Below are the code and all the weights of a small trained network. Each question names an input and a target symbol and asks about switching units off, where a switched-off unit gives its printed mean instead of its output.

import numpy as np


def w(rows, s, z=0):
    codes = np.array(rows[::2]) - 128.0
    scale = np.full(codes.shape[1], s)
    scale[-1] = z or s
    return codes * scale


def f(y):
    return np.maximum(y, 0)


def softmax(a):
    e = np.exp(a - a.max(-1, keepdims=True))
    return e / e.sum(-1, keepdims=True)


def log_softmax(a):
    a = a - a.max(-1, keepdims=True)
    return a - np.log(np.exp(a).sum(-1, keepdims=True))


def net(x, mask):
    ids = ['ΦΨαβγζημξπω'.index(c) for c in x.split()]
    T = len(ids)
    res = E[ids] + P[:T]
    r = res
    for j in range(2):
        rows = slice(4 * j, 4 * j + 4)
        q, k, v = (r @ M[0][rows].T for M in (Q, K, V))
        z = softmax(np.where(np.tri(T) > 0, q @ k.T / 4**0.5, -1e9)) @ v
        o = O[0][rows]
        res = res + np.where(mask[j], z, o[:, -1]) @ o[:, :-1]
    y = f(res @ A[0][:, :-1].T + A[0][:, -1])
    res = res + np.where(mask[2:10], y, B[0][:, -1]) @ B[0][:, :-1]
    return log_softmax(res[-1] @ U[:, :-1].T + U[:, -1])


Q, K, V, O, A, B = {}, {}, {}, {}, {}, {}
E = w([
[96,203,180,124,165,89,110,118,90],'Φ',
[121,129,110,134,143,112,54,128,164],'Ψ',
[210,142,66,81,150,44,98,120,91],'α',
[109,130,169,41,125,90,174,93,91],'β',
[171,128,67,81,180,198,120,166,120],'γ',
[132,137,123,194,165,80,150,186,69],'ζ',
[123,82,170,88,139,80,129,174,159],'η',
[198,113,199,143,80,162,128,202,186],'μ',
[133,151,128,106,94,90,204,125,186],'ξ',
[158,185,166,37,111,114,149,163,188],'π',
[133,141,131,91,149,88,68,159,1],'ω',
],0.021)
P = w([
[153,114,71,193,75,155,81,255,179],'0',
[168,102,128,160,122,118,125,200,208],'1',
[184,87,150,149,147,111,137,185,195],'2',
[182,90,162,143,162,99,132,157,184],'3',
[191,91,169,135,174,97,136,147,177],'4',
[191,87,168,127,177,87,134,124,166],'5',
[199,81,177,127,191,79,136,118,168],'6',
[202,80,162,123,196,71,125,109,156],'7',
[206,78,165,113,203,66,125,96,155],'8',
[213,69,166,112,211,62,136,83,147],'9',
[223,50,192,123,210,59,156,76,158],'10',
],0.0066)
Q[0] = w([
[86,160,117,109,63,114,80,143,146],'H1',
[143,116,144,128,96,213,141,170,125],'H1',
[177,148,149,69,151,159,94,123,126],'H1',
[189,135,134,123,182,77,155,201,113],'H1',
[178,105,145,201,132,139,123,97,161],'H2',
[189,99,138,59,228,42,139,127,197],'H2',
[114,200,118,204,16,247,147,41,122],'H2',
[146,48,189,77,185,71,18,205,111],'H2',
],0.012)
K[0] = w([
[62,99,109,74,87,127,93,130,169],'H1',
[135,147,190,126,138,141,157,150,94],'H1',
[189,137,138,64,119,138,90,131,140],'H1',
[131,125,76,164,197,173,82,62,193],'H1',
[139,66,193,134,63,140,169,234,181],'H2',
[215,138,107,92,171,72,174,75,161],'H2',
[43,103,163,141,39,219,132,195,110],'H2',
[252,135,103,125,207,30,98,115,113],'H2',
],0.012)
V[0] = w([
[174,197,90,136,122,67,129,150,82],'H1',
[178,123,2,94,130,164,171,138,131],'H1',
[197,92,158,95,134,82,103,130,151],'H1',
[82,84,66,85,64,66,98,108,130],'H1',
[167,57,78,124,67,33,66,84,159],'H2',
[86,106,135,216,205,141,90,152,143],'H2',
[157,100,91,160,124,117,200,153,157],'H2',
[186,243,47,195,114,127,95,87,150],'H2',
],0.0093)
O[0] = w([
[161,105,112,113,177,119,118,220,80,158],'H1',
[205,108,133,85,187,195,189,113,105,138],'H1',
[175,130,159,201,167,122,129,141,159,223],'H1',
[120,114,99,47,151,68,13,103,172,155],'H1',
[111,88,161,125,80,127,134,77,138,252],'H2',
[181,91,203,187,208,71,105,92,110,90],'H2',
[91,92,29,178,113,46,144,81,128,146],'H2',
[152,214,143,171,116,90,144,2,191,126],'H2',
],0.0094,0.012)
A[0] = w([
[120,125,157,151,26,182,143,103,168,98],'N1',
[181,126,165,149,160,80,186,150,151,150],'N2',
[145,102,166,122,180,254,95,161,88,84],'N3',
[122,134,193,154,146,170,62,196,132,45],'N4',
[133,137,74,193,153,151,76,157,72,42],'N5',
[85,208,164,126,160,121,92,71,140,254],'N6',
[102,142,109,175,151,164,147,147,219,115],'N7',
[11,107,107,62,142,189,108,139,97,30],'N8',
],0.01,0.005)
B[0] = w([
[94,132,17,141,209,85,167,148,24,165],'N1',
[39,174,97,146,127,199,2,136,107,247],'N2',
[174,161,86,147,86,15,69,72,135,173],'N3',
[123,144,141,106,118,214,132,91,61,200],'N4',
[156,165,204,82,174,102,244,73,203,143],'N5',
[102,103,59,35,84,127,57,142,98,182],'N6',
[163,140,234,70,72,67,76,85,157,160],'N7',
[82,155,157,217,186,215,148,57,175,151],'N8',
],0.0082,0.012)
U = w([
[144,147,90,76,140,135,118,155,154,68],'Φ',
[102,130,60,82,70,25,165,147,103,166],'Ψ',
[202,158,9,104,169,154,97,207,162,59],'α',
[184,155,201,60,98,97,142,147,92,126],'β',
[131,136,99,89,104,238,183,76,121,194],'γ',
[169,176,114,187,8,156,112,176,129,124],'ζ',
[181,151,253,163,49,120,82,93,247,127],'η',
[120,183,103,149,163,60,106,191,130,83],'μ',
[159,207,118,68,75,106,140,242,182,133],'ξ',
[102,213,87,61,125,151,81,181,121,1],'π',
[185,40,97,59,151,102,135,222,101,202],'ω',
],0.0057,0.0073)

Each question gives the input, a string of symbols that net reads in full, and the target symbol t.
The units are the heads (4 rows each of Q, K, V and O) and the neurons (one row each of A and B). Each row of codes is followed by its name. A weight is (code - 128) times the scale printed after its matrix; where a second scale follows, it is the last column's (O, A, B and U).
mask holds one flag per unit, heads first, then neurons. A switched-off unit (its flag False) gives its mean, the last column of its rows in O or B, instead of its output. The means were averaged over made-up inputs and are rounded, as every weight is.
A unit's drop is (log p(t) with every unit on - log p(t) with that unit switched off) / (log p(t) with every unit on - log p(t) with every unit switched off).
The circuit of an input: a set's keep is (log p(t) with only the set's units on - log p(t) with every unit switched off) / (log p(t) with every unit on - log p(t) with every unit switched off). Starting from all 10 units, units are removed one at a time, each time the one whose removal leaves the highest keep (on an exact tie, the one counted first), for as long as the keep stays at least 0.8.
units of the circuit, in order: the units of the circuit, biggest drop first
top k neurons: the k neurons with the biggest drops, biggest first
heads that matter: for each layer, one digit per head in row order, 1 if its drop is at least 0.15 and else 0, layers parted by /
drop when u is switched off: that unit's drop, to one decimal
input α Ψ ω μ, target Ψ: top neuron => N1
input α Ψ ζ ζ ξ η η η μ, target Ψ: units of the circuit, in order => N1; H2
input γ η η α, target γ: heads that matter => 11
input ζ η ω α ζ η η γ η η, target γ: heads that matter => 11
input α η η ω ω η η η ζ Ψ Φ, target Ψ: heads that matter => 01
input Φ Ψ η α η η η Ψ, target Ψ: units of the circuit, in order => H2; N1; N6; N2
input α ζ ξ Ψ ω, target Ψ: units of the circuit, in order => H2; N6; N2
input α π η γ ω Ψ η, target Ψ: units of the circuit, in order => H2; N1
input η η ζ ω, target β: heads that matter => 01
input Ψ η Ψ η Ψ α, target Ψ: heads that matter => 11
input π η η η η Φ, target π: units of the circuit, in order => H2; N6; N2
input α η μ Ψ Ψ ζ, target Ψ: heads that matter => 11
input η η Ψ Ψ η ω ζ η Ψ ζ ξ, target Ψ: units of the circuit, in order => H2; H1
input α η η Ψ η, target Ψ: units of the circuit, in order => H2; N1; N6
input η ζ π γ α Φ, target γ: units of the circuit, in order => H1; H2
input η π Ψ η α ζ π, target Ψ: units of the circuit, in order => H2; N1
input η η μ Ψ, target η: units of the circuit, in order => H2; H1
input Ψ ζ η π η Ψ α Ψ β, target Ψ: heads that matter => 01
input α η Ψ η η η ω ζ Ψ, target Ψ: top 2 neurons => N6; N1
input η η Ψ ζ γ η Ψ η ζ ζ, target μ: top 2 neurons => N2; N4
input γ η η Ψ ω, target β: units of the circuit, in order => H2; N3; N4; N5
input η η Ψ Ψ π η β, target γ: top 2 neurons => N8; N7
input η η γ Φ, target π: top 2 neurons => N2; N6
input α Ψ η ω η π ζ ζ ω ω, target Ψ: top 3 neurons => N6; N2; N4
input α Ψ η ξ η η ζ, target Ψ: top 2 neurons => N6; N1
input ζ η η ζ η ζ η, target μ: top 2 neurons => N2; N6
input η β η ζ α η, target η: top 3 neurons => N1; N6; N4
input η η η α Ψ ω η Ψ Φ, target Ψ: top 2 neurons => N6; N2
input ω β η β μ, target ζ: drop when N4 is switched off => 0.2
